Below is a small trained network, with its code and all its weights. Each question gives an input and a target symbol and asks what happens when units are switched off, that is, made to give their printed mean instead of their output.

import numpy as np


def w(rows, s, z=0):
    codes = np.array(rows[::2]) - 128.0
    scale = np.full(codes.shape[1], s)
    scale[-1] = z or s
    return codes * scale


def norm(h):
    return h / np.sqrt((h * h).mean(-1, keepdims=True) + 1e-5)


def f(y):
    return y / 2 * (1 + np.tanh(0.7978845608 * (y + 0.044715 * y**3)))


def softmax(a):
    e = np.exp(a - a.max(-1, keepdims=True))
    return e / e.sum(-1, keepdims=True)


def log_softmax(a):
    a = a - a.max(-1, keepdims=True)
    return a - np.log(np.exp(a).sum(-1, keepdims=True))


def net(x, mask):
    ids = ['Ψαβεζηξσω'.index(c) for c in x.split()]
    T = len(ids)
    res = E[ids] + P[:T]
    u = 0
    for l in range(2):
        r = norm(res)
        for j in range(2):
            rows = slice(4 * j, 4 * j + 4)
            q, k, v = (r @ M[l][rows].T for M in (Q, K, V))
            z = softmax(np.where(np.tri(T) > 0, q @ k.T / 4**0.5, -1e9)) @ v
            o = O[l][rows]
            res = res + np.where(mask[u + j], z, o[:, -1]) @ o[:, :-1]
        u += 2
        y = f(norm(res) @ A[l][:, :-1].T + A[l][:, -1])
        res = res + np.where(mask[u : u + 4], y, B[l][:, -1]) @ B[l][:, :-1]
        u += 4
    return log_softmax(norm(res)[-1] @ U[:, :-1].T + U[:, -1])


Q, K, V, O, A, B = {}, {}, {}, {}, {}, {}
E = w([
[87,119,54,109,139,163,52],'Ψ',
[173,27,182,152,144,147,220],'α',
[110,72,82,142,100,66,33],'β',
[145,78,127,115,68,204,154],'ε',
[164,92,194,124,149,254,103],'ζ',
[148,123,220,168,146,180,33],'η',
[106,136,98,192,65,104,142],'ξ',
[127,79,100,92,165,217,194],'σ',
[179,55,172,163,44,153,87],'ω',
],0.004)
P = w([
[105,104,116,176,123,155,125],'0',
[131,138,134,123,125,131,123],'1',
[132,150,109,245,196,170,128],'2',
[152,154,111,122,122,134,134],'3',
[128,79,138,137,125,164,112],'4',
[121,148,132,113,120,122,131],'5',
[196,110,55,7,47,126,126],'6',
[96,131,142,123,118,119,127],'7',
[144,61,102,95,106,175,132],'8',
[122,153,135,108,122,115,133],'9',
[103,72,137,172,169,172,92],'10',
],0.019)
Q[0] = w([
[146,61,213,100,60,181,140],'0.h0',
[28,125,168,240,115,123,124],'0.h0',
[122,111,113,179,197,91,85],'0.h0',
[66,84,186,83,145,255,130],'0.h0',
[199,181,133,85,121,171,121],'0.h1',
[133,159,96,108,95,92,63],'0.h1',
[189,120,137,169,155,97,88],'0.h1',
[229,68,82,131,138,126,188],'0.h1',
],0.012)
K[0] = w([
[131,173,202,52,54,67,139],'0.h0',
[31,12,161,120,54,164,100],'0.h0',
[77,102,95,211,122,106,119],'0.h0',
[18,178,192,57,135,99,157],'0.h0',
[209,199,127,57,130,123,137],'0.h1',
[115,121,106,43,71,53,112],'0.h1',
[179,91,128,154,71,134,86],'0.h1',
[212,109,42,179,157,152,136],'0.h1',
],0.011)
V[0] = w([
[104,218,20,133,135,139,27],'0.h0',
[68,79,81,112,56,131,104],'0.h0',
[126,177,97,247,124,83,216],'0.h0',
[173,138,169,167,3,42,76],'0.h0',
[83,95,35,72,62,90,132],'0.h1',
[177,131,124,163,174,17,77],'0.h1',
[88,75,178,126,223,142,63],'0.h1',
[157,19,40,84,143,119,149],'0.h1',
],0.0064)
O[0] = w([
[30,171,84,104,80,151,109,168],'0.h0',
[85,101,181,150,90,106,145,220],'0.h0',
[139,181,144,168,149,56,52,114],'0.h0',
[185,141,112,180,2,140,94,167],'0.h0',
[113,76,97,134,141,143,192,110],'0.h1',
[96,57,111,102,134,65,82,4],'0.h1',
[122,105,174,103,141,184,67,95],'0.h1',
[183,77,98,129,158,136,140,63],'0.h1',
],0.0087,0.003)
A[0] = w([
[72,178,156,121,167,61,116,45],'0.n0',
[87,15,88,104,111,1,93,65],'0.n1',
[93,169,134,133,38,110,103,209],'0.n2',
[193,96,136,145,143,84,159,3],'0.n3',
],0.0087,0.0035)
B[0] = w([
[113,97,75,141,43,144,217,141],'0.n0',
[98,151,255,80,208,110,185,140],'0.n1',
[110,105,142,97,192,33,138,255],'0.n2',
[184,178,203,39,186,111,72,122],'0.n3',
],0.0079,0.0052)
Q[1] = w([
[113,68,89,202,146,204,33],'1.h0',
[99,169,117,202,169,97,223],'1.h0',
[104,60,91,209,114,99,212],'1.h0',
[147,67,95,23,96,130,108],'1.h0',
[209,137,121,69,218,113,97],'1.h1',
[239,179,146,109,97,66,144],'1.h1',
[169,11,172,121,46,129,189],'1.h1',
[93,140,62,29,118,115,136],'1.h1',
],0.012)
K[1] = w([
[91,100,238,105,88,152,157],'1.h0',
[118,93,105,217,144,168,73],'1.h0',
[107,168,168,248,143,154,141],'1.h0',
[130,230,115,84,143,122,173],'1.h0',
[211,139,100,145,209,170,75],'1.h1',
[207,168,85,161,127,83,121],'1.h1',
[182,190,194,80,102,100,185],'1.h1',
[94,180,57,85,169,140,130],'1.h1',
],0.014)
V[1] = w([
[83,151,229,98,134,113,163],'1.h0',
[107,52,107,101,170,111,47],'1.h0',
[99,98,173,227,138,159,156],'1.h0',
[95,154,116,191,175,130,35],'1.h0',
[139,189,177,166,62,135,68],'1.h1',
[124,173,232,27,103,156,172],'1.h1',
[130,31,219,118,119,82,148],'1.h1',
[141,66,72,136,2,114,125],'1.h1',
],0.0087)
O[1] = w([
[97,178,122,109,93,98,159,159],'1.h0',
[149,116,95,194,99,141,115,89],'1.h0',
[139,111,101,50,98,122,164,253],'1.h0',
[112,83,32,93,106,139,117,250],'1.h0',
[190,151,147,109,154,189,148,134],'1.h1',
[126,123,12,143,153,139,150,144],'1.h1',
[163,155,85,55,106,73,141,154],'1.h1',
[119,125,137,42,76,165,78,108],'1.h1',
],0.011,0.0054)
A[1] = w([
[12,110,137,119,104,173,114,2],'1.n0',
[78,91,109,144,206,113,173,85],'1.n1',
[98,138,207,132,119,26,7,121],'1.n2',
[103,168,201,100,151,119,195,171],'1.n3',
],0.012,0.0087)
B[1] = w([
[138,4,63,145,155,163,30,173],'1.n0',
[117,136,191,20,115,111,97,194],'1.n1',
[113,251,83,159,212,176,61,253],'1.n2',
[89,131,167,229,118,170,116,210],'1.n3',
],0.015,0.0046)
U = w([
[88,28,102,152,149,134,47,166],'Ψ',
[217,80,136,160,183,76,158,202],'α',
[85,156,111,204,45,9,156,215],'β',
[60,111,182,208,63,196,193,135],'ε',
[114,135,130,41,255,224,200,2],'ζ',
[176,145,18,172,111,238,204,47],'η',
[96,243,83,100,151,136,55,109],'ξ',
[59,109,239,81,155,35,110,129],'σ',
[193,141,178,76,36,143,72,130],'ω',
],0.009,0.0058)

Each question gives the input, a string of symbols that net reads in full, and the target symbol t.
The units are the heads (4 rows each of Q, K, V and O) and the neurons (one row each of A and B). Each row of codes is followed by its name. A weight is (code - 128) times the scale printed after its matrix; where a second scale follows, it is the last column's (O, A, B and U).
mask holds one flag per unit, layer by layer, with each layer's heads first. A switched-off unit (its flag False) gives its mean, the last column of its rows in O or B, instead of its output. The means were averaged over made-up inputs and are rounded, as every weight is.
A unit's drop is (log p(t) with every unit on - log p(t) with that unit switched off) / (log p(t) with every unit on - log p(t) with every unit switched off).
The circuit of an input: a set's keep is (log p(t) with only the set's units on - log p(t) with every unit switched off) / (log p(t) with every unit on - log p(t) with every unit switched off). Starting from all 12 units, units are removed one at a time, each time the one whose removal leaves the highest keep (on an exact tie, the one counted first), for as long as the keep stays at least 0.8.
units of the circuit, in order: the units of the circuit, biggest drop first
k most important neurons: the k neurons with the biggest drops, biggest first
k most important neurons of layer l: the k neurons of layer l with the biggest drops, biggest first
drop of u: that unit's drop, to one decimal
input ζ σ ξ ξ η, target σ: 2 most important neurons of layer 1	1.n1; 1.n2
input ξ ξ η α σ β, target σ: units of the circuit, in order	0.h1; 0.n1
input Ψ σ ζ α Ψ Ψ, target Ψ: 2 most important neurons of layer 1	1.n0; 1.n2
input Ψ η β η Ψ ξ, target β: units of the circuit, in order	0.h1
input α ξ ξ ω ω ξ Ψ ω ζ, target ξ: units of the circuit, in order	0.h0; 1.n2; 1.h0
input β β Ψ η ξ ζ ζ Ψ ξ, target ζ: units of the circuit, in order	1.h0; 0.h0
input ε ε β ε ξ Ψ ζ, target ε: 2 most important neurons	1.n3; 0.n0
input Ψ ξ ω ξ ξ ε ε β, target σ: units of the circuit, in order	0.n1; 0.h1
input ξ ξ ω, target ξ: units of the circuit, in order	1.h1; 1.n2; 0.h1
input σ ζ η α ω ε ω, target α: units of the circuit, in order	0.h0; 1.h0; 0.h1
input ξ α ε Ψ ξ σ ζ, target Ψ: units of the circuit, in order	0.h0; 1.h1; 1.n0
input ζ ξ σ, target ζ: 3 most important neurons	1.n1; 0.n2; 1.n2
input ζ β ε, target ζ: units of the circuit, in order	0.h0; 1.n1; 1.h0; 0.n2
input Ψ ξ α ζ ζ Ψ Ψ α ω ε α, target α: units of the circuit, in order	0.h0
input α α ω, target α: units of the circuit, in order	0.h0; 1.n2
input σ ξ ω α, target α: units of the circuit, in order	0.h0; 1.n2
input σ ε ε ω Ψ ε ζ ξ ξ Ψ σ, target ξ: units of the circuit, in order	0.h1; 0.h0; 1.h0; 1.n2
input η σ Ψ, target η: 2 most important neurons	1.n2; 0.n2
input α β ω ξ ξ Ψ ξ β ζ, target Ψ: 2 most important neurons	1.n0; 0.n0
input ε α η, target ε: 2 most important neurons	1.n3; 1.n2
input ε Ψ ξ ζ ε β ζ Ψ ε, target β: 2 most important neurons	0.n1; 0.n0
input β ξ α, target β: 2 most important neurons	0.n1; 1.n2
input ξ ξ η ε η, target ξ: most important neuron	1.n2
input α ω η α ξ ξ ζ η σ Ψ ζ, target η: drop of 1.n0	0.0
input σ ζ α η σ σ β ζ α ω α, target ζ: drop of 0.h0	0.8
